Below is a small trained network, with its code and all its weights. Each question gives an input and a target symbol and asks what happens when units are switched off, that is, made to give their printed mean instead of their output.

import numpy as np


def w(rows, s, z=0):
    codes = np.array(rows[::2]) - 128.0
    scale = np.full(codes.shape[1], s)
    scale[-1] = z or s
    return codes * scale


def norm(h):
    return h / np.sqrt((h * h).mean(-1, keepdims=True) + 1e-5)


def f(y):
    return np.maximum(y, 0)


def softmax(a):
    e = np.exp(a - a.max(-1, keepdims=True))
    return e / e.sum(-1, keepdims=True)


def log_softmax(a):
    a = a - a.max(-1, keepdims=True)
    return a - np.log(np.exp(a).sum(-1, keepdims=True))


def net(x, mask):
    ids = ['ΛΞΦαβδθπτ'.index(c) for c in x.split()]
    T = len(ids)
    res = E[ids] + P[:T]
    u = 0
    for l in range(2):
        r = norm(res)
        for j in range(2):
            rows = slice(2 * j, 2 * j + 2)
            q, k, v = (r @ M[l][rows].T for M in (Q, K, V))
            z = softmax(np.where(np.tri(T) > 0, q @ k.T / 2**0.5, -1e9)) @ v
            o = O[l][rows]
            res = res + np.where(mask[u + j], z, o[:, -1]) @ o[:, :-1]
        u += 2
        y = f(norm(res) @ A[l][:, :-1].T + A[l][:, -1])
        res = res + np.where(mask[u : u + 16], y, B[l][:, -1]) @ B[l][:, :-1]
        u += 16
    return log_softmax(norm(res)[-1] @ U[:, :-1].T + U[:, -1])


Q, K, V, O, A, B = {}, {}, {}, {}, {}, {}
E = w([
[175,113,118],'Λ',
[125,136,88],'Ξ',
[138,157,111],'Φ',
[111,253,29],'α',
[119,157,168],'β',
[165,26,130],'δ',
[125,75,122],'θ',
[72,243,101],'π',
[145,103,47],'τ',
],0.024)
P = w([
[128,108,98],'0',
[100,93,74],'1',
[107,90,96],'2',
[116,106,110],'3',
[126,118,113],'4',
[136,140,120],'5',
[152,156,125],'6',
[165,179,131],'7',
[181,191,136],'8',
[189,212,145],'9',
[201,227,154],'10',
[214,236,176],'11',
[241,253,181],'12',
[144,89,169],'13',
],0.0058)
Q[0] = w([
[125,184,126],'L0H0',
[145,128,183],'L0H0',
[168,141,245],'L0H1',
[24,131,23],'L0H1',
],0.011)
K[0] = w([
[81,95,113],'L0H0',
[208,117,185],'L0H0',
[94,240,148],'L0H1',
[246,3,71],'L0H1',
],0.011)
V[0] = w([
[42,162,202],'L0H0',
[255,64,195],'L0H0',
[170,208,164],'L0H1',
[245,141,92],'L0H1',
],0.0046)
O[0] = w([
[254,2,138,2],'L0H0',
[103,54,107,113],'L0H0',
[25,40,93,106],'L0H1',
[208,170,147,215],'L0H1',
],0.0045,0.0033)
A[0] = w([
[90,200,136,148],'L0N0',
[141,105,81,51],'L0N1',
[158,136,226,65],'L0N2',
[150,108,92,104],'L0N3',
[133,71,77,18],'L0N4',
[100,136,194,99],'L0N5',
[173,65,99,25],'L0N6',
[247,72,213,152],'L0N7',
[113,149,53,110],'L0N8',
[46,225,106,148],'L0N9',
[134,110,166,78],'L0N10',
[96,96,168,3],'L0N11',
[172,164,93,146],'L0N12',
[170,146,124,134],'L0N13',
[173,82,182,235],'L0N14',
[163,116,96,101],'L0N15',
],0.011,0.0033)
B[0] = w([
[101,112,74,214],'L0N0',
[116,119,189,154],'L0N1',
[118,159,162,136],'L0N2',
[181,158,227,165],'L0N3',
[103,217,98,163],'L0N4',
[48,86,226,134],'L0N5',
[132,153,96,177],'L0N6',
[71,60,58,206],'L0N7',
[158,74,155,209],'L0N8',
[106,2,87,254],'L0N9',
[192,92,75,132],'L0N10',
[122,86,122,130],'L0N11',
[49,71,111,241],'L0N12',
[46,140,137,185],'L0N13',
[105,69,64,185],'L0N14',
[112,152,199,170],'L0N15',
],0.0058,0.0068)
Q[1] = w([
[73,161,33],'L1H0',
[254,170,254],'L1H0',
[148,197,205],'L1H1',
[186,180,153],'L1H1',
],0.0098)
K[1] = w([
[73,180,135],'L1H0',
[109,67,69],'L1H0',
[11,4,96],'L1H1',
[115,47,89],'L1H1',
],0.012)
V[1] = w([
[222,111,55],'L1H0',
[151,23,83],'L1H0',
[211,15,111],'L1H1',
[11,62,183],'L1H1',
],0.011)
O[1] = w([
[156,146,62,157],'L1H0',
[164,166,115,254],'L1H0',
[186,119,179,158],'L1H1',
[88,1,113,120],'L1H1',
],0.016,0.0055)
A[1] = w([
[128,41,184,22],'L1N0',
[163,81,156,1],'L1N1',
[90,94,137,143],'L1N2',
[112,93,199,74],'L1N3',
[103,119,140,83],'L1N4',
[122,61,255,160],'L1N5',
[102,126,170,167],'L1N6',
[135,147,120,24],'L1N7',
[202,144,137,217],'L1N8',
[152,107,118,52],'L1N9',
[155,139,77,121],'L1N10',
[111,132,117,103],'L1N11',
[52,102,145,224],'L1N12',
[163,178,159,148],'L1N13',
[248,198,131,75],'L1N14',
[97,155,123,115],'L1N15',
],0.016,0.0033)
B[1] = w([
[151,178,159,178],'L1N0',
[180,152,111,150],'L1N1',
[83,120,147,174],'L1N2',
[146,45,240,146],'L1N3',
[112,115,123,139],'L1N4',
[161,97,252,170],'L1N5',
[146,107,163,143],'L1N6',
[96,137,125,136],'L1N7',
[178,126,198,214],'L1N8',
[145,123,91,145],'L1N9',
[231,162,151,225],'L1N10',
[133,146,111,148],'L1N11',
[92,192,190,207],'L1N12',
[100,254,180,173],'L1N13',
[140,160,200,255],'L1N14',
[165,96,142,163],'L1N15',
],0.0087,0.0076)
U = w([
[187,81,130,170],'Λ',
[178,85,103,104],'Ξ',
[168,64,84,253],'Φ',
[137,200,6,99],'α',
[117,51,246,81],'β',
[172,103,118,203],'δ',
[185,87,130,137],'θ',
[45,89,99,160],'π',
[214,226,195,63],'τ',
],0.011,0.0055)

Each question gives the input, a string of symbols that net reads in full, and the target symbol t.
The units are the heads (2 rows each of Q, K, V and O) and the neurons (one row each of A and B). Each row of codes is followed by its name. A weight is (code - 128) times the scale printed after its matrix; where a second scale follows, it is the last column's (O, A, B and U).
mask holds one flag per unit, layer by layer, with each layer's heads first. A switched-off unit (its flag False) gives its mean, the last column of its rows in O or B, instead of its output. The means were averaged over made-up inputs and are rounded, as every weight is.
A unit's drop is (log p(t) with every unit on - log p(t) with that unit switched off) / (log p(t) with every unit on - log p(t) with every unit switched off).
The circuit of an input: a set's keep is (log p(t) with only the set's units on - log p(t) with every unit switched off) / (log p(t) with every unit on - log p(t) with every unit switched off). Starting from the 12 units with the biggest drops (on a tie, the unit counted first), units are removed one at a time, each time the one whose removal leaves the highest keep (on an exact tie, the one counted first), for as long as the keep stays at least 0.8.
units of the circuit, in order: the units of the circuit, biggest drop first
unit that matters most: the unit with the biggest drop
k most important neurons: the k neurons with the biggest drops, biggest first
top k neurons in layer l: the k neurons of layer l with the biggest drops, biggest first
which heads matter: for each layer, one digit per head in row order, 1 if its drop is at least 0.15 and else 0, layers parted by /
input Φ α Φ τ δ π Ξ, target π: which heads matter -> 00 / 10
input Λ Φ Ξ τ π, target π: which heads matter -> 00 / 10
input Λ π π δ, target π: unit that matters most -> L1H1
input δ Φ Φ Ξ, target Φ: which heads matter -> 00 / 11
input τ δ α Λ Φ δ Λ τ β Λ Λ Λ, target β: which heads matter -> 00 / 10
input θ Φ Φ Φ Λ Ξ α Φ Φ τ δ, target τ: which heads matter -> 01 / 01
input Φ Φ β Φ τ θ, target τ: units of the circuit, in order -> [L0N9 L0N4]
input Φ α Λ Φ θ θ Φ Φ δ Λ Φ Φ Φ θ, target Φ: which heads matter -> 01 / 00
input Ξ Φ Λ Φ τ Λ Ξ Φ Φ Φ Φ β Φ α, target π: which heads matter -> 00 / 10
input Ξ Φ δ Λ β δ α Λ, target α: 2 most important neurons -> [L0N7 L0N9]
input τ Φ τ Λ Λ α Ξ, target α: which heads matter -> 10 / 01
input Φ Λ β τ, target τ: which heads matter -> 01 / 00
input α Φ Λ Ξ Φ Ξ Λ π Λ π δ, target π: 2 most important neurons -> [L0N7 L0N14]
input τ τ β δ θ, target τ: units of the circuit, in order -> [L0N9]
input Ξ Ξ δ θ δ τ τ, target τ: which heads matter -> 00 / 01
input Φ τ Φ θ α Λ Λ Φ Φ Φ θ α Λ Λ, target α: units of the circuit, in order -> [L0N7 L1H1]
input β Φ Φ β θ τ δ, target τ: 3 most important neurons -> [L0N9 L0N3 L0N7]
input Λ Φ Ξ, target Φ: units of the circuit, in order -> [L1H1 L1N14]
input Φ Φ Φ Φ Λ Φ Ξ θ Φ θ θ Φ, target Φ: which heads matter -> 01 / 01
input Ξ β Ξ Φ Φ Φ Ξ Λ α τ θ β, target β: which heads matter -> 00 / 01
input α Φ Ξ, target α: which heads matter -> 00 / 01
input Φ Ξ Φ Ξ π Λ, target π: units of the circuit, in order -> [L1H1]
input τ π β Ξ, target β: top 3 neurons in layer 0 -> [L0N9 L0N5 L0N8]
input α Φ π θ α π Φ Φ Φ θ, target π: 2 most important neurons -> [L0N7 L0N14]
input π τ τ Λ τ Φ θ Λ α Λ π θ, target π: top 2 neurons in layer 0 -> [L0N8 L0N14]
